Below is a small trained network, with its code and all its weights. Each question gives an input and a target symbol and asks what happens when units are switched off, that is, made to give their printed mean instead of their output.

import numpy as np


def w(rows, s, z=0):
    codes = np.array(rows[::2]) - 128.0
    scale = np.full(codes.shape[1], s)
    scale[-1] = z or s
    return codes * scale


def norm(h):
    return h / np.sqrt((h * h).mean(-1, keepdims=True) + 1e-5)


def f(y):
    return np.maximum(y, 0)


def softmax(a):
    e = np.exp(a - a.max(-1, keepdims=True))
    return e / e.sum(-1, keepdims=True)


def log_softmax(a):
    a = a - a.max(-1, keepdims=True)
    return a - np.log(np.exp(a).sum(-1, keepdims=True))


def net(x, mask):
    ids = ['ΓΔΘΛΞΠαβεζστφψω'.index(c) for c in x.split()]
    T = len(ids)
    res = E[ids] + P[:T]
    u = 0
    for l in range(3):
        r = norm(res)
        for j in range(3):
            rows = slice(2 * j, 2 * j + 2)
            q, k, v = (r @ M[l][rows].T for M in (Q, K, V))
            z = softmax(np.where(np.tri(T) > 0, q @ k.T / 2**0.5, -1e9)) @ v
            o = O[l][rows]
            res = res + np.where(mask[u + j], z, o[:, -1]) @ o[:, :-1]
        u += 3
        y = f(norm(res) @ A[l][:, :-1].T + A[l][:, -1])
        res = res + np.where(mask[u : u + 4], y, B[l][:, -1]) @ B[l][:, :-1]
        u += 4
    return log_softmax(norm(res)[-1] @ U[:, :-1].T + U[:, -1])


Q, K, V, O, A, B = {}, {}, {}, {}, {}, {}
E = w([
[100,105,142,56,86,98,113],'Γ',
[56,195,150,165,104,98,96],'Δ',
[64,137,147,98,97,56,146],'Θ',
[179,69,100,166,34,191,143],'Λ',
[132,104,102,162,21,196,191],'Ξ',
[168,153,132,66,149,55,134],'Π',
[181,110,84,160,67,179,174],'α',
[195,83,97,110,71,213,214],'β',
[157,155,126,152,45,163,217],'ε',
[124,90,116,95,119,44,120],'ζ',
[205,80,85,139,53,187,177],'σ',
[142,143,190,58,130,152,101],'τ',
[165,189,134,112,113,95,61],'φ',
[143,125,145,156,3,211,199],'ψ',
[156,164,123,168,81,206,158],'ω',
],0.0067)
P = w([
[193,65,169,215,100,143,187],'0',
[150,153,25,79,2,180,190],'1',
[190,104,201,152,17,86,168],'2',
[131,172,30,64,19,167,167],'3',
[168,127,212,141,49,82,146],'4',
[110,165,45,55,56,152,139],'5',
[145,131,192,120,78,81,131],'6',
[93,177,52,47,97,140,118],'7',
[123,127,199,104,111,72,94],'8',
[84,152,74,58,137,136,92],'9',
[95,128,188,86,148,67,54],'10',
[70,129,87,54,171,124,50],'11',
[185,142,221,145,13,71,165],'12',
],0.0061)
Q[0] = w([
[97,152,87,96,127,132,124],'L0H1',
[181,97,255,161,118,52,118],'L0H1',
[85,127,30,86,143,171,123],'L0H2',
[146,123,209,115,107,74,110],'L0H2',
[133,171,95,124,142,130,139],'L0H3',
[182,93,239,162,113,49,103],'L0H3',
],0.051)
K[0] = w([
[78,143,106,91,182,100,81],'L0H1',
[196,102,94,208,58,196,231],'L0H1',
[58,148,132,61,209,87,36],'L0H2',
[166,111,97,169,125,211,206],'L0H2',
[95,148,105,127,151,145,91],'L0H3',
[140,5,251,249,224,129,135],'L0H3',
],0.029)
V[0] = w([
[188,63,151,1,124,142,144],'L0H1',
[93,108,81,127,64,38,115],'L0H1',
[78,95,103,160,190,70,216],'L0H2',
[20,108,176,120,72,175,135],'L0H2',
[149,49,70,167,138,144,72],'L0H3',
[150,89,211,203,155,93,125],'L0H3',
],0.035)
O[0] = w([
[99,84,156,3,148,129,178,240],'L0H1',
[90,169,131,173,164,94,188,202],'L0H1',
[154,104,29,161,141,72,170,6],'L0H2',
[115,112,149,154,56,45,98,158],'L0H2',
[138,59,157,191,149,115,146,109],'L0H3',
[189,162,153,163,128,70,78,60],'L0H3',
],0.02,0.019)
A[0] = w([
[192,209,84,77,73,152,74,124],'L0N1',
[5,111,55,217,111,117,189,72],'L0N2',
[76,160,118,248,85,179,101,2],'L0N3',
[112,239,119,147,46,81,71,148],'L0N4',
],0.028,0.0059)
B[0] = w([
[132,168,84,137,99,58,193,172],'L0N1',
[122,254,167,60,92,102,174,234],'L0N2',
[103,102,37,121,58,227,153,172],'L0N3',
[129,89,127,30,173,160,192,253],'L0N4',
],0.024,0.015)
Q[1] = w([
[199,66,121,68,119,135,132],'L1H1',
[248,160,170,96,112,62,130],'L1H1',
[161,102,191,78,82,61,125],'L1H2',
[76,82,60,187,151,188,181],'L1H2',
[2,149,102,166,171,126,102],'L1H3',
[101,122,106,115,85,116,81],'L1H3',
],0.038)
K[1] = w([
[127,42,98,149,142,117,102],'L1H1',
[202,100,114,224,112,95,109],'L1H1',
[245,141,132,190,81,122,67],'L1H2',
[4,129,86,119,174,133,180],'L1H2',
[59,183,147,35,133,149,161],'L1H3',
[143,143,163,120,75,135,121],'L1H3',
],0.037)
V[1] = w([
[52,114,132,182,147,92,197],'L1H1',
[123,253,223,171,138,108,80],'L1H1',
[96,120,121,118,144,98,101],'L1H2',
[73,137,126,119,120,143,102],'L1H2',
[53,51,138,109,28,113,120],'L1H3',
[65,181,158,31,184,101,86],'L1H3',
],0.036)
O[1] = w([
[148,91,196,126,236,86,141,94],'L1H1',
[235,200,111,109,108,58,6,45],'L1H1',
[146,123,113,163,119,133,110,85],'L1H2',
[141,127,120,173,140,114,191,70],'L1H2',
[115,75,230,181,54,142,224,136],'L1H3',
[219,29,57,175,103,105,76,252],'L1H3',
],0.016,0.019)
A[1] = w([
[119,119,144,150,199,253,148,29],'L1N1',
[107,160,61,116,210,79,82,110],'L1N2',
[83,208,99,141,199,166,83,124],'L1N3',
[84,202,82,216,93,35,151,2],'L1N4',
],0.036,0.0064)
B[1] = w([
[220,157,216,118,105,183,132,254],'L1N1',
[111,72,157,151,80,209,50,199],'L1N2',
[118,103,189,126,66,37,164,179],'L1N3',
[116,134,233,3,198,141,148,144],'L1N4',
],0.029,0.02)
Q[2] = w([
[144,212,71,223,51,116,134],'L2H1',
[101,144,170,135,88,120,103],'L2H1',
[94,160,150,66,149,170,192],'L2H2',
[127,71,137,191,31,105,109],'L2H2',
[152,178,83,152,120,252,151],'L2H3',
[160,167,152,117,128,97,46],'L2H3',
],0.041)
K[2] = w([
[115,222,50,154,177,96,176],'L2H1',
[98,183,134,170,81,100,116],'L2H1',
[158,90,174,105,82,183,217],'L2H2',
[145,47,69,171,115,71,58],'L2H2',
[138,255,94,130,132,169,163],'L2H3',
[109,136,122,211,153,118,55],'L2H3',
],0.039)
V[2] = w([
[119,144,162,60,103,88,168],'L2H1',
[126,222,52,134,129,129,132],'L2H1',
[56,77,107,132,105,158,117],'L2H2',
[61,171,253,65,121,149,163],'L2H2',
[92,164,147,17,134,162,157],'L2H3',
[114,169,203,158,165,149,195],'L2H3',
],0.017)
O[2] = w([
[225,97,87,135,115,136,76,190],'L2H1',
[96,146,63,76,40,131,244,38],'L2H1',
[115,137,116,53,161,209,90,142],'L2H2',
[133,226,49,255,141,184,74,254],'L2H2',
[187,144,56,177,100,237,152,231],'L2H3',
[188,134,29,138,128,120,45,152],'L2H3',
],0.0076,0.021)
A[2] = w([
[101,43,125,101,115,177,228,107],'L2N1',
[184,133,160,90,127,94,45,51],'L2N2',
[111,176,5,144,207,50,244,74],'L2N3',
[128,15,67,112,128,110,130,2],'L2N4',
],0.033,0.0047)
B[2] = w([
[125,160,59,153,162,50,72,253],'L2N1',
[127,125,63,159,159,141,207,188],'L2N2',
[70,188,189,181,172,253,48,158],'L2N3',
[61,150,196,91,105,172,164,149],'L2N4',
],0.029,0.036)
U = w([
[33,106,61,113,155,15,136,218],'Γ',
[76,223,23,134,30,194,179,2],'Δ',
[126,233,212,25,152,76,156,112],'Θ',
[137,70,207,147,219,69,24,178],'Λ',
[206,104,89,78,5,92,225,92],'Ξ',
[186,113,27,62,251,161,178,60],'Π',
[196,206,116,230,160,45,157,178],'α',
[32,74,167,192,147,154,248,106],'β',
[214,182,76,85,103,84,2,138],'ε',
[55,205,133,190,223,177,28,77],'ζ',
[197,28,178,132,166,52,213,179],'σ',
[58,36,130,15,93,191,88,76],'τ',
[237,150,215,140,117,223,114,142],'φ',
[97,134,211,180,25,76,82,204],'ψ',
[132,52,48,245,84,165,87,160],'ω',
],0.0084,0.0035)

Each question gives the input, a string of symbols that net reads in full, and the target symbol t.
The units are the heads (2 rows each of Q, K, V and O) and the neurons (one row each of A and B). Each row of codes is followed by its name. A weight is (code - 128) times the scale printed after its matrix; where a second scale follows, it is the last column's (O, A, B and U).
mask holds one flag per unit, layer by layer, with each layer's heads first. A switched-off unit (its flag False) gives its mean, the last column of its rows in O or B, instead of its output. The means were averaged over made-up inputs and are rounded, as every weight is.
A unit's drop is (log p(t) with every unit on - log p(t) with that unit switched off) / (log p(t) with every unit on - log p(t) with every unit switched off).
The circuit of an input: a set's keep is (log p(t) with only the set's units on - log p(t) with every unit switched off) / (log p(t) with every unit on - log p(t) with every unit switched off). Starting from the 12 units with the biggest drops (on a tie, the unit counted first), units are removed one at a time, each time the one whose removal leaves the highest keep (on an exact tie, the one counted first), for as long as the keep stays at least 0.8.
circuit, biggest first: the units of the circuit, biggest drop first
unit that matters most: the unit with the biggest drop
k most important neurons: the k neurons with the biggest drops, biggest first
top k neurons in layer l: the k neurons of layer l with the biggest drops, biggest first
heads that matter: for each layer, one digit per head in row order, 1 if its drop is at least 0.15 and else 0, layers parted by /
input ε Ξ φ ζ Θ ζ β β Ξ, target ζ: heads that matter	101 / 100 / 000
input φ Γ Θ Θ Θ ω Ξ ε, target Θ: circuit, biggest first	L0H1, L0H2, L1N4
input φ Δ τ Δ Γ α ε φ ψ, target ε: heads that matter	111 / 101 / 000
input φ τ Δ Λ φ, target ε: circuit, biggest first	L0H3, L1H1
input β σ Π β Γ Λ Γ β Ξ ζ ψ, target ω: 3 most important neurons	L0N2, L2N1, L0N4
input ω ζ τ Π β Δ β Δ τ Π, target Π: 2 most important neurons	L1N1, L2N1
input β φ α ζ Ξ α, target ζ: heads that matter	101 / 000 / 000
input σ Λ β φ σ Γ τ σ Θ α, target Θ: circuit, biggest first	L0N2, L0H2, L1N4
input Δ Λ φ, target Θ: heads that matter	101 / 001 / 000
input σ ψ σ ε β ω Θ Π Λ, target φ: heads that matter	111 / 001 / 000
input Γ Π φ ω ω Ξ Ξ Γ β Δ φ, target σ: unit that matters most	L0H2
input Θ Π Ξ σ Ξ ε φ, target Π: 3 most important neurons	L0N4, L2N2, L2N1
input α φ σ ζ φ β Δ, target ψ: 3 most important neurons	L1N3, L0N2, L0N4
input τ σ φ Π Λ Θ φ α Π ζ Ξ ζ, target ζ: unit that matters most	L0H3
input Θ α α ω Λ Θ Γ, target Π: 4 most important neurons	L0N4, L2N2, L0N2, L2N1
input α Π α σ φ Λ Π β Γ, target ψ: heads that matter	111 / 001 / 000
input φ φ ε Θ φ Λ Π Γ τ, target ε: circuit, biggest first	L0H3, L1H1
input Ξ φ φ ζ Λ ζ φ Ξ ψ ψ, target φ: heads that matter	011 / 000 / 000
input ζ Ξ φ α Δ Δ, target Δ: circuit, biggest first	L0H1, L0N3, L0N2
input φ φ β Π Γ α Θ, target ε: circuit, biggest first	L1H1, L0H3
input Λ α φ Ξ τ τ ε Ξ ε τ ζ τ, target τ: unit that matters most	L0H1
input ω Π ω φ ζ Ξ β σ α, target Δ: 2 most important neurons	L0N4, L0N1
input Λ ψ β σ ε β ψ Λ Δ, target α: heads that matter	101 / 101 / 000
input ω τ Γ ε Θ α φ ψ ε Ξ σ ω ε, target Δ: top 2 neurons in layer 0	L0N4, L0N1
input Π Λ Ξ ω α Π Λ Δ φ, target τ: 2 most important neurons	L0N4, L1N2
input ζ ω Ξ Ξ α Λ Ξ ω ε φ φ β Π, target Λ: top 3 neurons in layer 1	L1N2, L1N3, L1N1
input β σ α τ Π α β Ξ, target Π: circuit, biggest first	L0H2, L1H3
input Ξ Ξ Θ Π β φ Ξ α ε ω Θ, target β: unit that matters most	L0H3
input ε φ ζ Λ φ α Λ ψ τ Θ σ ζ Γ, target ζ: heads that matter	100 / 100 / 000
